The symbols move the points like this.
z: hz->jl, dj->fq, bh->gg, ql->ph, zm->hj, nq->fj, ft->pb, tp->rz, hj->zm, hd->lc, gg->bh, pb->ft, dl->ff, nc->rm, bq->ct, tl->dp, sq->bz, qs->jz, ff->dl, rm->nc, qp->bb, sc->sd, ls->zp, ct->bq, lc->hd, ph->ql, cg->jb, bb->qp, pq->dq, zp->ls, dq->pq, sl->hl, qq->tc, fj->nq, dr->gh, tc->qq, rz->tp, jl->hz, zd->tb, dp->tl, fq->dj, hl->sl, tb->zd, sd->sc, bz->sq, gh->dr, jz->qs, jb->cg
s: dj->qs, ql->dr, zm->sd, nq->sq, tp->jb, hj->sc, dl->pb, nc->tl, bq->lc, tl->hz, sq->bq, qs->zm, ff->ft, rm->dp, qp->gg, ls->rm, ct->hd, ph->gh, cg->dl, bb->bh, pq->qq, zp->nc, dq->tc, sl->bb, qq->ql, fj->bz, tc->ph, rz->cg, zd->hl, dp->jl, fq->jz, hl->qp, tb->sl, bz->ct, jz->hj, jb->ff
y: hz->sc, dj->dq, zm->ph, nq->tb, ft->hd, tp->fj, hj->ql, hd->gg, pb->lc, dl->bq, nc->jz, bq->bb, tl->hj, sq->sl, qs->tc, ff->ct, rm->qs, sc->dr, ls->dj, ct->qp, lc->bh, cg->sq, zp->fq, fj->zd, rz->nq, jl->sd, dp->zm, fq->pq, sd->gh, bz->hl, jz->qq, jb->bz
p: hz->tl, bh->bb, ql->qq, zm->qs, ft->ff, hj->jz, hd->ct, gg->qp, pb->dl, dl->cg, nc->zp, bq->sq, tl->nc, sq->nq, qs->dj, ff->jb, rm->ls, qp->hl, sc->hj, ct->bz, lc->bq, ph->tc, cg->rz, bb->sl, sl->tb, qq->pq, dr->ql, tc->dq, jl->dp, dp->rm, hl->zd, sd->zm, bz->fj, gh->ph, jz->fq, jb->tp
g: dj->ls, bh->lc, ql->hj, zm->dp, nq->rz, hj->tl, hd->ft, gg->hd, bq->dl, sq->cg, qs->rm, qp->ct, sc->hz, ct->ff, lc->pb, ph->zm, bb->bq, pq->fq, dq->dj, sl->sq, qq->jz, fj->tp, dr->sc, tc->qs, zd->fj, fq->zp, hl->bz, tb->nq, sd->jl, bz->jb, gh->sd, jz->nc
u: hz->ft, dj->nq, bh->gh, ql->qp, zm->bq, nq->dj, ft->hz, tp->zp, hj->ct, hd->sc, gg->dr, pb->jl, dl->dp, nc->jb, bq->zm, tl->ff, sq->qs, qs->sq, ff->tl, rm->cg, qp->ql, sc->hd, ls->rz, ct->hj, lc->sd, ph->bb, cg->rm, bb->ph, pq->zd, zp->tp, dq->tb, sl->tc, qq->hl, fj->fq, dr->gg, tc->sl, rz->ls, jl->pb, zd->pq, dp->dl, fq->fj, hl->qq, tb->dq, sd->lc, bz->jz, gh->bh, jz->bz, jb->nc

The rows follow the links: the fewer symbols apart two points are, the more alike their rows tend to be.

Each row is also shifted at random along 4 hidden directions that mean nothing.

Row, then point:
[-41, 5, 12, -10, -2, -6, -15, 1, -20, -13, -8, -15, 0, -3, -4, -1, -7, -6, -12, -15, 15, 19, -9, 1, -11, -5, -12, 7, -8, -7] | bz
[26, -5, -4, -3, 8, -1, 12, 22, -11, -7, 3, -1, 9, -8, -8, 0, 17, 0, 5, 16, -23, 12, 17, 8, -12, 19, 7, -12, -28, 6] | qs
[-39, -11, 1, 5, 10, 6, 21, 21, 18, -5, 10, -3, -16, 12, -11, 4, 8, -14, 13, 15, -16, -3, 22, 10, 5, 22, -1, -31, -17, -12] | ls
[-14, 6, 1, 8, 17, -20, -15, -16, -20, -8, -13, 4, 11, -3, 11, 2, -10, -11, -5, -13, 17, 6, -14, 2, -23, -13, -7, 17, -3, -11] | hl
[13, 17, -19, 2, -22, -7, -11, 18, 27, -33, -8, -9, -13, 10, 8, -13, -15, -28, -9, -4, 11, -5, -16, -3, 4, -2, -18, -8, 7, -10] | ql
[-3, -10, -12, 4, -8, 11, -11, -25, -14, 24, -5, 10, 13, -21, 12, -1, 3, 40, -4, -2, -3, -3, 0, -25, -19, -11, 10, 12, 25, 24] | lc
[11, -16, 7, 4, 14, 16, 11, -6, -5, 11, -2, 1, -26, 4, -4, 12, 9, 12, -4, 17, -23, -7, 11, -16, -7, 5, 10, -24, 21, 5] | rm
[-9, 11, -14, 12, -10, -17, -25, -3, 9, -23, -13, -6, 4, 10, 8, -4, -18, -6, -8, -14, 25, 4, -16, -9, -4, -14, -7, 18, 14, -7] | qp
[0, 16, 11, -16, -11, 15, 18, 8, 18, -7, -4, -13, -17, 18, -20, -2, -20, -8, 11, -5, -3, -1, 1, -5, 20, 11, -15, -16, -3, -5] | tl
[23, 10, 10, -25, 3, 2, 0, -4, -11, -2, 2, -1, -19, -9, 6, -8, 1, -23, -20, 2, 4, 4, -13, 3, 3, 0, -9, -23, 6, 1] | jz
[35, 18, 16, -26, -13, 13, 14, 5, 10, 3, -2, -8, -5, 12, -20, -7, -21, 7, 15, -10, -6, 1, -4, -5, 13, 4, -10, 1, -1, 7] | hz
[17, 10, -10, -30, -7, 11, 1, -7, -13, -6, -17, -4, 1, -13, -4, -10, -24, 6, 4, -16, -5, -9, -14, -22, -24, 1, -23, -3, 4, 7] | sc
[-26, -14, -20, 30, 13, -18, -17, -13, -8, -15, -12, 6, 5, -8, 17, 12, 7, 4, -3, 2, 2, 0, -3, -6, -40, -12, 14, 8, 2, -6] | sl
[-45, -11, -2, 14, 1, -7, 0, 17, 0, -5, 12, -3, 12, 4, -2, -2, 28, -5, 1, 8, 1, 18, 20, 23, 11, 12, 12, -5, -31, -8] | nq
[8, -10, -27, 0, -11, 5, 3, 28, 8, -28, -9, -15, 5, -5, -10, -11, 3, 7, 11, 4, -30, 9, 17, -12, -22, 19, 1, -18, -24, 4] | zm
[-32, 9, -23, 8, -12, -7, -19, -13, 11, -19, -20, -2, 0, -1, 8, -4, -24, 1, 1, -19, 14, -5, -19, -19, -22, -20, -16, 9, 17, -6] | gg
[-43, -18, 11, 18, 3, 6, 0, 11, 10, 1, 8, -10, -19, 22, -2, 14, 20, 8, -6, 12, -2, 2, 19, 7, 15, 4, 17, -13, 12, -7] | rz
[22, 12, 28, -19, 10, 13, 7, -31, -27, 44, 3, 9, 10, -7, -7, 6, -12, 27, 8, -18, 4, -11, -10, -13, 4, -9, -3, 23, 13, 17] | ft

The symbols that take the first to the second take the third to the fourth, perhaps in another order. What is the fourth?
Answers are names.
[3, -11, 8, -1, 12, 11, 21, 6, 2, -4, -5, -8, -16, 11, -14, 14, 2, 5, 13, 15, -24, 1, 21, -5, -12, 15, 3, -19, -7, -4]
to [-10, -14, 22, 17, 3, 3, -6, -5, -9, 1, -7, -15, -16, 25, -14, 22, 4, 30, -7, 3, -7, 12, 13, -12, -8, -10, 16, 8, 20, 0]
as [49, 20, 6, -13, 16, -13, 8, 3, -9, 1, 5, 16, 21, -13, 15, -4, -1, -32, 5, 1, 10, -3, -15, 23, 4, 3, -8, 5, -25, -9]
to hl

[16, 13, -3, -9, -1, -7, 1, 3, 21, 0, 19, 19, -1, -10, 17, -17, 8, -41, -2, 5, 21, -17, -9, 26, 35, 4, -4, -10, -12, -8]
to [-5, -7, -17, 10, -22, 7, -18, 4, 7, -6, -5, -9, 8, 3, -4, -7, 1, 34, -4, -5, 1, 8, 8, -21, -1, -8, 9, 11, 17, 16]
as [-25, 1, 1, 15, 5, -17, -14, -7, -2, -9, 3, 5, -9, 5, 21, 1, 2, -24, -18, 0, 20, 2, -14, 11, 4, -12, 0, 0, 1, -18]
to zm

[32, -4, 5, 3, -10, 15, 13, 10, 22, 6, 6, -4, -13, 18, -16, 2, 3, 17, 6, 12, -22, -3, 11, -8, 21, 6, 14, -6, 10, 10]
to [29, -9, -17, -7, -5, 7, 16, 17, 7, 2, 4, 5, 13, -17, -4, -11, 10, 8, 10, 7, -19, 2, 16, 2, -2, 17, 6, -11, -17, 16]
as [24, 0, -23, -8, -17, 14, 7, 4, 18, 12, 11, 10, 14, -11, -2, -21, 12, 15, 5, 2, -14, -14, 7, -2, 23, 9, 8, -9, -3, 24]
to gh

[-1, -13, 4, 17, -1, -7, -14, 9, -16, 1, 3, 0, 14, 1, 2, 4, 21, 19, -8, 3, -4, 26, 13, 5, -5, -2, 18, 14, -6, 7]
to [-24, 5, -7, 20, -11, -17, -28, 0, 6, -31, -11, -9, -14, 14, 9, 4, -14, -18, -19, -7, 23, 8, -22, -3, -12, -19, -8, 9, 17, -18]
as [31, 11, -1, -32, -2, 7, 6, 0, -17, -7, -6, -3, -3, -16, 0, -15, -17, -6, 0, -9, -3, 7, -16, -8, -12, 4, -16, -10, -6, 7]
to ph

[23, -12, 4, 1, 17, -3, 8, 14, -24, -14, -3, 0, 2, -4, 0, 5, 15, -11, -4, 12, -17, 22, 13, 7, -28, 14, 11, -20, -22, -1]
to [-35, -14, 12, 21, 6, -3, 6, 13, -4, -14, -5, -15, -10, 23, -16, 16, 9, 10, 1, 7, -5, 17, 16, -1, -4, 4, 8, -3, -2, -11]
as [-39, 5, 6, -19, -7, 1, -7, -4, -4, 10, 3, -1, 19, -14, -5, -14, -7, -1, 1, -21, 16, 3, -6, 6, 12, 0, -18, 16, -12, 0]
to tl

[42, 2, 24, -3, 4, 2, 23, 32, 2, 1, 11, -13, 8, 25, -26, 4, 5, -3, 23, 18, -18, 13, 23, 18, 24, 23, 8, 0, -28, -1]
to [-7, -9, 24, 13, 11, 2, 10, -2, -8, 16, 5, -5, 4, 13, -15, 17, 10, 24, 6, 2, -10, 10, 17, -8, -4, -1, 16, 14, -1, 1]
as [15, -5, 19, 11, -8, 12, -1, -9, 4, 19, 8, -10, -2, 23, -12, 14, 7, 36, 0, -1, -8, 7, 14, -13, 18, -7, 20, 22, 23, 15]
to dp

[-9, 14, 10, -27, 6, 10, 29, 3, -3, -3, -9, -8, -4, -5, -21, 2, -22, -7, 25, -10, -9, -7, 4, -5, -9, 14, -26, -11, -19, -8]
to [-5, 18, 4, -23, -13, 15, 26, 11, 24, 0, 3, -9, 6, 6, -24, -12, -16, -7, 26, -10, -2, -8, 3, 2, 24, 18, -18, -5, -16, 1]
as [29, -5, -4, 9, 20, -7, 5, -9, -6, 14, 7, 27, 5, -16, 25, 6, 26, -15, -1, 22, -6, -7, -2, 14, -8, 0, 15, -13, -5, -1]
to tc

[4, 10, -10, -6, 6, -16, 1, 4, 4, -16, -8, 9, 2, -7, 11, -1, -11, -32, 2, 1, 7, -5, -15, 8, -12, -1, -13, -10, -16, -14]
to [40, -9, 5, -6, 12, 1, 19, 21, -20, 0, 0, 1, 14, -13, -6, 0, 15, -4, 9, 13, -22, 16, 15, 16, -15, 21, 13, -8, -33, 8]
as [34, -1, -14, 14, 6, -15, 7, 27, 8, -27, -8, 2, 24, 5, -5, -5, 2, -23, 14, 13, -12, 6, 11, 14, -11, 14, 6, 3, -33, -7]
to jz

[7, 13, 19, -10, -9, 8, -2, 1, 1, -2, -10, -24, -2, 21, -23, 5, -20, 20, 10, -17, 3, 10, -3, -8, 9, -7, -13, 27, 10, 0]
to [-33, 7, 26, -21, 15, 6, 20, -6, -8, 23, 8, 0, 19, -2, -19, 4, -10, 2, 25, -19, 11, -3, 1, 8, 12, 10, -14, 19, -20, -1]
as [41, 3, -28, 15, -12, -9, 0, 5, 27, -5, 6, 11, 11, -6, 15, -12, 10, -10, 1, 15, -5, -12, 4, 9, 17, 1, 13, 1, 2, 8]
to tc

[68, 20, 13, -31, -26, 3, 0, 21, 13, -1, 16, -11, -2, 6, -7, -17, -6, -15, -13, -2, 9, 10, -14, 13, 52, 5, -9, 5, -4, 12]
to [-45, 5, -1, -12, -13, 4, -19, -9, 8, 6, 1, -3, -7, -1, 8, -14, -4, 7, -15, -16, 27, -1, -14, 0, 19, -12, -12, 3, 13, 5]
as [-15, 7, 12, -10, -10, 9, 12, 19, 25, -20, 1, -22, -33, 26, -18, -2, -13, -20, -3, -1, -2, 2, 0, 0, 21, 11, -13, -28, 4, -19]
to jb

[18, 14, -4, -30, -12, 14, 10, -1, 12, 19, 18, 10, -5, -18, 5, -22, 2, -14, -11, -7, 7, -14, -15, 11, 39, 8, -11, -14, 2, 9]
to [-14, 5, -8, -6, -31, 10, -23, -7, 6, -11, -11, -17, -12, 8, 1, -10, -22, 20, -19, -17, 17, 8, -18, -20, 1, -17, -10, 9, 29, 2]
as [-45, -8, 21, -2, 21, 2, -2, -18, -33, -10, -23, -21, -31, 9, -5, 25, -18, 3, -14, -9, 3, 12, 1, -20, -47, -8, -12, -9, 16, -19]
to nc

[-4, 13, 6, -21, -5, 13, 21, 12, 15, -15, -9, -18, -14, 12, -21, -2, -25, -5, 13, -8, -9, 2, 3, -11, 1, 13, -24, -14, -8, -12]
to [1, -1, 9, 3, -4, 11, 12, -5, 10, 29, 16, 7, 22, 6, -16, -2, 9, 30, 22, -3, -2, -11, 14, 2, 29, 3, 8, 22, -3, 18]
as [63, 12, 16, -3, 10, -13, -2, 2, -9, 12, 13, 16, 1, -3, 19, 1, 10, -32, -13, 9, 10, 0, -17, 22, 24, -1, 8, 4, -6, -6]
to sl

[27, 8, 6, 2, 3, -15, -16, -25, -17, 20, 0, 20, 15, -10, 21, 1, -6, -2, -9, -8, 23, -8, -24, 0, -3, -25, 2, 36, 19, 4]
to [23, -7, -15, -15, 6, 10, 19, -1, -13, 17, 5, 21, 21, -32, -1, -13, 11, 7, 16, 5, -24, -10, 13, 0, -14, 17, 7, -18, -22, 22]
as [43, 5, -28, 15, -28, -5, -8, 18, 32, -26, -2, -6, 7, 15, -1, -6, -9, 1, 0, 8, -7, -3, 0, -5, 9, -1, 8, 5, 12, 3]
to hd

[-5, -12, 4, 8, -15, 14, 7, 11, 22, -6, 4, -13, -35, 29, -10, 10, 5, 9, -12, 16, -20, 0, 17, -11, 13, 3, 6, -27, 22, -1]
to [-29, -1, 0, -12, -2, -5, -6, 18, 2, -35, -6, -17, -34, 4, -3, -5, -7, -27, -15, 1, 2, 13, -5, 6, -12, 13, -12, -38, -11, -20]
as [0, -9, -7, 13, -19, 4, -15, 5, 5, 0, 10, -5, 8, 8, -5, -4, 15, 28, -8, -1, 1, 17, 13, -1, 14, -8, 19, 22, 9, 15]
to hl

[-16, -16, -2, 14, -18, 16, -10, -11, 8, 3, -9, -15, -16, 21, -9, 7, -6, 44, -6, -3, -8, 0, 8, -32, -2, -11, 7, 9, 39, 9]
to [1, -14, 13, 4, 16, 9, -5, -28, -25, 23, -7, 6, 0, 3, -9, 19, 0, 42, 9, -1, -16, -1, 8, -22, -23, -11, 12, 23, 20, 13]
as [-7, -6, -23, 24, 0, -13, -18, -3, -3, -16, -8, 8, 23, -4, 6, 6, 0, 10, 3, -1, 4, 0, 3, -3, -27, -8, 9, 24, -3, 1]
to sl

[27, -5, -16, -16, 11, 12, 16, -20, -24, 28, -1, 20, 23, -35, 5, -8, 6, 22, 19, -2, -22, -18, 5, -12, -22, 7, 5, -2, -4, 28]
to [-47, -21, -10, 16, 2, -5, -6, 4, -7, 2, 6, -2, 11, -11, 2, 0, 19, 16, -1, 2, -2, 11, 19, 4, -8, 1, 14, 2, -16, 5]
as [43, 19, -13, -9, -12, -7, 5, 3, 13, -12, -11, -2, 15, 2, -2, -11, -20, -14, 7, -6, 3, -4, -18, -4, -1, -4, -12, 14, -1, 1]
to hl

[-17, -3, -26, 18, -7, -12, -9, 1, 13, -7, -6, 8, 30, -8, 2, -6, -3, 15, 15, -8, 2, -7, 4, -3, -13, -3, 7, 23, -5, 4]
to [13, -5, -8, 13, -30, 0, -17, 12, 12, -8, -2, -10, 16, 10, -15, -12, -2, 32, -2, -7, -5, 16, 9, -7, 13, -3, 13, 24, 3, 18]
as [-7, -8, -5, 24, 11, -17, -14, 3, 0, -5, 7, 12, 7, 3, 17, 7, 16, -5, -8, 13, 7, 6, 7, 14, -2, -4, 17, 9, -8, -11]
to nq

